Below are the code and all the weights of a small trained network. Each question names an input and a target symbol and asks about switching units off, where a switched-off unit gives its printed mean instead of its output.

import numpy as np


def w(rows, s, z=0):
    codes = np.array(rows[::2]) - 128.0
    scale = np.full(codes.shape[1], s)
    scale[-1] = z or s
    return codes * scale


def f(y):
    return y / 2 * (1 + np.tanh(0.7978845608 * (y + 0.044715 * y**3)))


def softmax(a):
    e = np.exp(a - a.max(-1, keepdims=True))
    return e / e.sum(-1, keepdims=True)


def log_softmax(a):
    a = a - a.max(-1, keepdims=True)
    return a - np.log(np.exp(a).sum(-1, keepdims=True))


def net(x, mask):
    ids = ['ΔΞΠΣαγεζηθλμτφω'.index(c) for c in x.split()]
    T = len(ids)
    res = E[ids] + P[:T]
    r = res
    for j in range(2):
        rows = slice(2 * j, 2 * j + 2)
        q, k, v = (r @ M[0][rows].T for M in (Q, K, V))
        z = softmax(np.where(np.tri(T) > 0, q @ k.T / 2**0.5, -1e9)) @ v
        o = O[0][rows]
        res = res + np.where(mask[j], z, o[:, -1]) @ o[:, :-1]
    y = f(res @ A[0][:, :-1].T + A[0][:, -1])
    res = res + np.where(mask[2:14], y, B[0][:, -1]) @ B[0][:, :-1]
    return log_softmax(res[-1] @ U[:, :-1].T + U[:, -1])


Q, K, V, O, A, B = {}, {}, {}, {}, {}, {}
E = w([
[86,208,113,100],'Δ',
[68,107,190,126],'Ξ',
[153,41,65,48],'Π',
[129,74,129,60],'Σ',
[199,4,64,18],'α',
[161,84,40,42],'γ',
[128,80,59,78],'ε',
[187,38,193,148],'ζ',
[108,40,82,117],'η',
[106,64,53,112],'θ',
[92,80,96,123],'λ',
[154,55,191,156],'μ',
[34,172,146,171],'τ',
[90,89,55,125],'φ',
[111,70,40,107],'ω',
],0.012)
P = w([
[17,9,145,151],'0',
[90,155,90,113],'1',
[142,111,161,188],'2',
[65,87,138,92],'3',
[110,163,88,101],'4',
[189,74,140,179],'5',
[86,93,160,85],'6',
[97,167,81,120],'7',
[203,58,135,184],'8',
[89,67,220,102],'9',
[93,159,81,127],'10',
[158,91,133,196],'11',
[92,120,177,85],'12',
[104,157,84,120],'13',
],0.015)
Q[0] = w([
[120,81,74,224],'H0',
[255,105,220,176],'H0',
[92,104,174,105],'H1',
[40,135,53,73],'H1',
],0.0092)
K[0] = w([
[182,79,99,206],'H0',
[247,136,113,106],'H0',
[123,177,106,72],'H1',
[47,58,83,98],'H1',
],0.013)
V[0] = w([
[84,68,159,96],'H0',
[152,77,170,136],'H0',
[229,213,179,161],'H1',
[24,144,138,2],'H1',
],0.0078)
O[0] = w([
[167,173,117,26,197],'H0',
[254,96,227,27,154],'H0',
[56,190,170,67,9],'H1',
[79,49,88,99,188],'H1',
],0.0073,0.013)
A[0] = w([
[134,70,127,2,170],'N0',
[140,173,88,133,3],'N1',
[173,169,146,118,1],'N2',
[207,209,169,253,174],'N3',
[73,188,40,137,79],'N4',
[159,104,135,69,154],'N5',
[35,92,164,80,77],'N6',
[45,156,13,65,72],'N7',
[106,49,166,145,165],'N8',
[89,133,92,26,84],'N9',
[145,104,52,148,167],'N10',
[151,157,108,201,203],'N11',
],0.011,0.0094)
B[0] = w([
[75,185,140,158,249],'N0',
[67,51,199,229,123],'N1',
[128,65,95,246,124],'N2',
[43,164,20,196,139],'N3',
[173,45,133,125,128],'N4',
[149,149,142,100,187],'N5',
[204,199,61,104,141],'N6',
[101,158,236,207,156],'N7',
[135,99,189,153,189],'N8',
[110,68,178,184,155],'N9',
[182,129,115,103,194],'N10',
[133,88,50,100,139],'N11',
],0.011,0.019)
U = w([
[7,15,224,189,141],'Δ',
[67,213,206,97,194],'Ξ',
[162,79,96,119,17],'Π',
[134,98,140,146,34],'Σ',
[112,85,80,107,95],'α',
[113,148,92,196,99],'γ',
[104,105,110,127,70],'ε',
[114,168,135,59,97],'ζ',
[55,195,2,20,163],'η',
[170,152,92,3,78],'θ',
[167,152,182,50,1],'λ',
[46,144,89,135,82],'μ',
[87,129,133,197,12],'τ',
[140,105,101,107,81],'φ',
[140,134,92,82,112],'ω',
],0.0089,0.0074)

Each question gives the input, a string of symbols that net reads in full, and the target symbol t.
The units are the heads (2 rows each of Q, K, V and O) and the neurons (one row each of A and B). Each row of codes is followed by its name. A weight is (code - 128) times the scale printed after its matrix; where a second scale follows, it is the last column's (O, A, B and U).
mask holds one flag per unit, heads first, then neurons. A switched-off unit (its flag False) gives its mean, the last column of its rows in O or B, instead of its output. The means were averaged over made-up inputs and are rounded, as every weight is.
A unit's drop is (log p(t) with every unit on - log p(t) with that unit switched off) / (log p(t) with every unit on - log p(t) with every unit switched off).
The circuit of an input: a set's keep is (log p(t) with only the set's units on - log p(t) with every unit switched off) / (log p(t) with every unit on - log p(t) with every unit switched off). Starting from the 12 units with the biggest drops (on a tie, the unit counted first), units are removed one at a time, each time the one whose removal leaves the highest keep (on an exact tie, the one counted first), for as long as the keep stays at least 0.8.
circuit, biggest first: the units of the circuit, biggest drop first
most important unit: the unit with the biggest drop
k most important neurons: the k neurons with the biggest drops, biggest first
which heads matter: for each layer, one digit per head in row order, 1 if its drop is at least 0.15 and else 0, layers parted by /
input ε η Σ Π Ξ α η ω ω Σ, target Ξ: most important neuron	N6
input Δ ζ Δ θ η ε τ τ, target Δ: circuit, biggest first	N7, H0, N4
input Δ η ω Δ ε, target Δ: circuit, biggest first	N7, N9
input θ Ξ ω α, target Δ: 3 most important neurons	N9, N0, N8
input Δ ζ η ζ, target Ξ: circuit, biggest first	H1, N9
input Δ Ξ θ Ξ λ λ τ φ θ Ξ, target Ξ: which heads matter	01
input τ α Ξ ω, target Δ: circuit, biggest first	N9, N7
input Δ ζ μ φ ζ ω θ, target Δ: circuit, biggest first	N9, N7, H0
input Δ Ξ Ξ Ξ α, target Δ: circuit, biggest first	N9, N7
input Δ ω τ ω Δ, target Δ: which heads matter	10
input θ ζ η γ Ξ μ Ξ Δ γ Ξ Ξ ω Π, target Δ: which heads matter	01
input Ξ Σ Ξ Ξ, target Ξ: circuit, biggest first	N0, H0
input ω Ξ φ ω γ ω Ξ μ Ξ Σ α γ, target θ: which heads matter	00
input ω Ξ μ γ θ Δ Δ Σ Σ Δ θ ζ, target γ: most important unit	N3
input ω α Ξ Ξ ζ ε Δ γ α, target λ: which heads matter	10
input Ξ λ η λ μ Δ θ Ξ ζ Ξ ε, target Ξ: which heads matter	10
input Ξ Ξ Δ Δ Π Ξ γ Ξ Σ ω θ η ζ ε, target Ξ: circuit, biggest first	N7, H0
input Ξ μ α ω η φ λ γ Σ ω α, target Ξ: circuit, biggest first	N0, N7
input Ξ Ξ μ Ξ Σ ε Ξ η, target Ξ: circuit, biggest first	H0, N7
input Δ γ Ξ Ξ Ξ, target Δ: most important neuron	N9
input Ξ ε ω Ξ Δ Δ Δ Σ, target Ξ: which heads matter	10
input θ ω Σ ζ α α, target λ: circuit, biggest first	H0, N5, H1
input Δ Ξ Ξ φ, target Δ: circuit, biggest first	N7, N9
input Δ γ Ξ Δ α λ ω λ, target Δ: which heads matter	11
